Here is a tiny trained network, its code and every weight. The questions are about switching its units off for an input and a class, where a switched-off unit gives its printed mean instead of its output.

import numpy as np


def w(rows, s, z=0):
    codes = np.array(rows[::2]) - 128.0
    scale = np.full(codes.shape[1], s)
    scale[-1] = z or s
    return codes * scale


def f(y):
    return np.maximum(y, 0)


def log_softmax(a):
    a = a - a.max(-1, keepdims=True)
    return a - np.log(np.exp(a).sum(-1, keepdims=True))


def net(x, mask):
    res = np.array(x, float).reshape(1, 4) / 4 @ E
    y = f(res @ A[0][:, :-1].T + A[0][:, -1])
    res = res + np.where(mask, y, B[0][:, -1]) @ B[0][:, :-1]
    return log_softmax(res[-1] @ U[:, :-1].T + U[:, -1])


A, B = {}, {}
E = w([
[204,115,43,104,158,183,87,211,164,147],'x0',
[96,156,125,142,186,241,126,56,124,248],'x1',
[74,117,67,65,134,94,94,144,51,146],'x2',
[77,186,154,151,111,176,59,184,134,87],'x3',
],0.013)
A[0] = w([
[109,158,146,172,102,143,60,125,126,118,32],'N1',
[45,214,166,161,120,212,40,171,129,109,83],'N2',
[1,151,228,165,51,101,177,18,68,157,44],'N3',
[42,131,71,74,129,108,95,109,38,135,52],'N4',
[194,50,112,97,177,115,223,48,114,195,51],'N5',
[88,161,138,168,205,181,136,66,102,195,128],'N6',
[161,133,98,115,187,199,99,133,141,184,99],'N7',
[184,148,208,210,129,175,166,86,215,134,125],'N8',
[72,158,138,146,160,193,133,76,114,206,42],'N9',
[63,122,105,43,144,109,84,121,46,185,94],'N10',
[190,145,187,210,111,161,151,98,172,113,2],'N11',
],0.0084,0.0076)
B[0] = w([
[95,149,67,142,113,91,173,132,149,147,147],'N1',
[41,209,20,188,32,78,200,20,148,212,213],'N2',
[241,54,34,105,94,194,5,242,170,171,248],'N3',
[75,192,207,81,196,145,166,165,179,133,182],'N4',
[3,220,32,189,18,105,179,82,148,183,224],'N5',
[143,118,234,171,89,71,103,171,52,39,243],'N6',
[218,78,119,142,93,117,43,211,133,67,209],'N7',
[51,224,190,34,216,162,143,148,141,142,236],'N8',
[186,104,153,142,118,17,160,217,108,29,215],'N9',
[68,191,192,57,224,158,166,164,147,150,194],'N10',
[84,200,145,48,197,112,139,184,194,123,177],'N11',
],0.0071,0.014)
U = w([
[150,118,175,138,96,25,129,157,104,3,106],'0',
[91,159,172,77,242,170,150,137,145,161,109],'1',
[87,151,83,174,60,101,165,85,130,197,113],'2',
[208,104,82,118,122,210,62,179,143,169,121],'3',
[131,110,170,140,135,178,122,84,78,123,252],'4',
[144,79,156,158,154,147,128,81,119,141,109],'5',
[155,80,166,153,159,182,138,71,103,150,107],'6',
[146,79,155,175,172,142,132,96,107,144,109],'7',
],0.015,0.031)

Each question gives the input, the list of numbers given to net, and the class t.
The units are the neurons (one row each of A and B). Each row of codes is followed by its name. A weight is (code - 128) times the scale printed after its matrix; where a second scale follows, it is the last column's (A, B and U).
mask holds one flag per neuron, in row order. A switched-off neuron (its flag False) gives its mean, the last column of its row in B, instead of its output. The means were averaged over made-up inputs and are rounded, as every weight is.
A unit's drop is (log p(t) with every unit on - log p(t) with that unit switched off) / (log p(t) with every unit on - log p(t) with every unit switched off).
The circuit of an input: a set's keep is (log p(t) with only the set's units on - log p(t) with every unit switched off) / (log p(t) with every unit on - log p(t) with every unit switched off). Starting from all 11 units, units are removed one at a time, each time the one whose removal leaves the highest keep (on an exact tie, the one counted first), for as long as the keep stays at least 0.8.
circuit, biggest first: the units of the circuit, biggest drop first
most important unit: the unit with the biggest drop
top k neurons: the k neurons with the biggest drops, biggest first
drop when u is switched off: that unit's drop, to one decimal
input [-8,-7,7,4], class 3: circuit, biggest first : (N3 N6)
input [3,4,6,6], class 1: most important unit : N10
input [7,1,2,-7], class 2: top 2 neurons : (N5 N3)
input [1,4,3,-4], class 0: top 2 neurons : (N2 N6)
input [2,-2,-2,0], class 4: top 2 neurons : (N3 N9)
input [0,-3,2,-3], class 4: top 2 neurons : (N9 N6)
input [1,8,-6,-8], class 0: top 4 neurons : (N6 N9 N7 N2)
input [-7,-6,-4,3], class 3: circuit, biggest first : (N3 N6)
input [8,5,8,-1], class 1: top 3 neurons : (N10 N3 N4)
input [-4,-3,-5,-6], class 2: top 2 neurons : (N5 N10)
input [-2,7,-4,-5], class 0: top 2 neurons : (N6 N9)
input [-3,-4,-3,5], class 2: top 2 neurons : (N6 N9)
input [-1,-1,2,-3], class 4: top 2 neurons : (N2 N8)
input [-4,6,5,-5], class 0: circuit, biggest first : (N9)
input [-3,7,7,-1], class 0: top 3 neurons : (N9 N6 N8)
input [6,7,-4,-1], class 0: circuit, biggest first : (N6 N9)
input [7,7,-8,-1], class 1: drop when N3 is switched off : 0.9
input [-8,8,-4,-3], class 0: drop when N6 is switched off : 1.4
input [3,-3,4,-6], class 2: drop when N9 is switched off : 0.0
input [7,-4,-7,6], class 1: most important unit : N3
